Below is a small trained network, with its code and all its weights. Each question gives an input and a class and asks what happens when units are switched off, that is, made to give their printed mean instead of their output.

import numpy as np


def w(rows, s, z=0):
    codes = np.array(rows[::2]) - 128.0
    scale = np.full(codes.shape[1], s)
    scale[-1] = z or s
    return codes * scale


def f(y):
    return np.maximum(y, 0)


def log_softmax(a):
    a = a - a.max(-1, keepdims=True)
    return a - np.log(np.exp(a).sum(-1, keepdims=True))


def net(x, mask):
    res = np.array(x, float).reshape(1, 6) / 4 @ E
    y = f(res @ A[0][:, :-1].T + A[0][:, -1])
    res = res + np.where(mask, y, B[0][:, -1]) @ B[0][:, :-1]
    return log_softmax(res[-1] @ U[:, :-1].T + U[:, -1])


A, B = {}, {}
E = w([
[120,54,158,115,172,161,188,58,204],'x0',
[189,155,176,28,85,216,105,151,160],'x1',
[174,255,232,238,139,101,156,141,159],'x2',
[187,205,39,140,76,101,127,60,157],'x3',
[80,89,183,167,7,146,115,31,79],'x4',
[116,131,132,121,130,118,110,128,136],'x5',
],0.0085)
A[0] = w([
[74,134,162,145,76,82,153,72,82,95],'n1',
[98,123,83,188,155,96,127,137,116,73],'n2',
[80,109,73,164,156,61,157,131,57,93],'n3',
[176,212,210,186,115,99,147,112,160,150],'n4',
[99,89,149,108,198,114,161,199,99,127],'n5',
[140,130,63,106,197,91,134,160,177,79],'n6',
[101,125,108,100,35,130,116,39,97,90],'n7',
[111,106,128,110,70,94,145,203,45,141],'n8',
[157,198,2,130,85,68,149,56,170,133],'n9',
[90,77,64,66,97,141,71,91,58,105],'n10',
[177,167,54,96,209,101,127,167,153,87],'n11',
[129,38,83,60,133,142,164,151,116,81],'n12',
[90,137,104,205,165,69,178,133,78,121],'n13',
[225,143,195,99,71,230,45,174,180,67],'n14',
[109,108,63,179,143,90,121,109,97,82],'n15',
[185,147,48,98,114,76,126,136,178,121],'n16',
[175,208,52,157,88,71,59,174,14,118],'n17',
[65,90,130,139,171,88,145,133,82,118],'n18',
[154,181,95,60,89,227,129,149,121,96],'n19',
[112,114,54,123,88,139,106,179,102,100],'n20',
[83,125,182,111,161,120,100,180,17,116],'n21',
[108,96,42,105,97,154,133,79,139,146],'n22',
[187,83,114,156,106,111,156,100,218,157],'n23',
[125,123,148,119,168,113,87,106,95,254],'n24',
[93,110,32,64,101,110,117,152,138,68],'n25',
[92,86,116,151,185,108,177,52,194,121],'n26',
],0.0095,0.0071)
B[0] = w([
[185,75,189,199,119,186,113,128,73,190],'n1',
[110,130,160,106,32,150,49,171,165,162],'n2',
[115,136,137,78,130,166,56,208,150,187],'n3',
[148,196,49,195,162,83,176,207,111,232],'n4',
[149,85,153,149,70,146,188,86,46,195],'n5',
[202,116,165,179,101,197,55,62,87,182],'n6',
[212,76,192,167,77,198,113,82,78,209],'n7',
[150,141,151,95,200,178,134,67,119,192],'n8',
[133,138,81,4,104,133,164,157,71,232],'n9',
[132,186,84,206,137,115,137,184,142,233],'n10',
[192,68,217,204,65,166,92,89,58,200],'n11',
[109,179,50,190,172,73,119,141,157,207],'n12',
[118,128,101,74,115,158,56,238,166,196],'n13',
[83,110,123,110,74,120,78,171,190,209],'n14',
[98,110,151,77,91,111,48,170,153,172],'n15',
[165,64,147,146,127,127,180,85,56,190],'n16',
[121,130,194,97,232,185,170,29,220,246],'n17',
[88,149,112,79,102,110,118,137,118,181],'n18',
[68,72,171,51,84,88,72,189,161,194],'n19',
[140,164,86,172,148,134,162,129,190,180],'n20',
[119,111,128,90,164,179,214,79,145,189],'n21',
[129,175,42,161,190,81,153,132,108,206],'n22',
[88,143,108,75,171,114,142,55,183,176],'n23',
[86,90,112,102,95,120,255,157,88,204],'n24',
[139,190,80,206,118,79,155,187,187,194],'n25',
[89,140,156,107,129,200,135,90,212,190],'n26',
],0.0082,0.012)
U = w([
[147,190,91,247,167,47,136,179,120,27],'0',
[104,96,128,82,67,86,41,179,151,50],'1',
[193,66,160,231,91,129,97,75,43,3],'2',
[135,101,108,77,125,101,201,112,75,252],'3',
[123,126,138,123,212,131,143,36,206,72],'4',
],0.012,0.0064)

Each question gives the input, the list of numbers given to net, and the class t.
The units are the neurons (one row each of A and B). Each row of codes is followed by its name. A weight is (code - 128) times the scale printed after its matrix; where a second scale follows, it is the last column's (A, B and U).
mask holds one flag per neuron, in row order. A switched-off neuron (its flag False) gives its mean, the last column of its row in B, instead of its output. The means were averaged over made-up inputs and are rounded, as every weight is.
A unit's drop is (log p(t) with every unit on - log p(t) with that unit switched off) / (log p(t) with every unit on - log p(t) with every unit switched off).
The circuit of an input: a set's keep is (log p(t) with only the set's units on - log p(t) with every unit switched off) / (log p(t) with every unit on - log p(t) with every unit switched off). Starting from the 12 units with the biggest drops (on a tie, the unit counted first), units are removed one at a time, each time the one whose removal leaves the highest keep (on an exact tie, the one counted first), for as long as the keep stays at least 0.8.
units of the circuit, in order: the units of the circuit, biggest drop first
unit that matters most: the unit with the biggest drop
k most important neurons: the k neurons with the biggest drops, biggest first
drop of u: that unit's drop, to one decimal
input [-6,-8,6,0,-1,-3], class 1: unit that matters most : n13
input [7,-5,-3,7,-4,-5], class 3: 4 most important neurons : n9; n17; n16; n8
input [8,2,3,8,-7,0], class 3: 2 most important neurons : n9; n23
input [6,8,3,3,8,-8], class 1: 2 most important neurons : n14; n19
input [-8,3,-8,-4,-6,-8], class 0: 2 most important neurons : n25; n10
input [4,-3,6,7,3,4], class 3: 4 most important neurons : n9; n10; n12; n25
input [-6,-3,-2,-8,-3,8], class 3: 2 most important neurons : n5; n24
input [8,0,8,3,6,6], class 0: 2 most important neurons : n4; n17
input [6,7,1,0,3,-5], class 1: 2 most important neurons : n17; n14
input [0,2,-7,7,-8,-1], class 2: 2 most important neurons : n11; n6
input [-7,-5,-5,3,0,-1], class 4: 3 most important neurons : n17; n4; n8
input [0,8,-8,-6,2,-5], class 0: units of the circuit, in order : n12; n10
input [-8,-5,-4,5,5,-6], class 4: drop of n17 : 1.8
input [0,-7,-6,-1,4,6], class 1: drop of n26 : 0.2
input [0,-4,0,8,-3,-5], class 3: units of the circuit, in order : n9
input [6,1,6,7,0,6], class 3: drop of n10 : 0.6
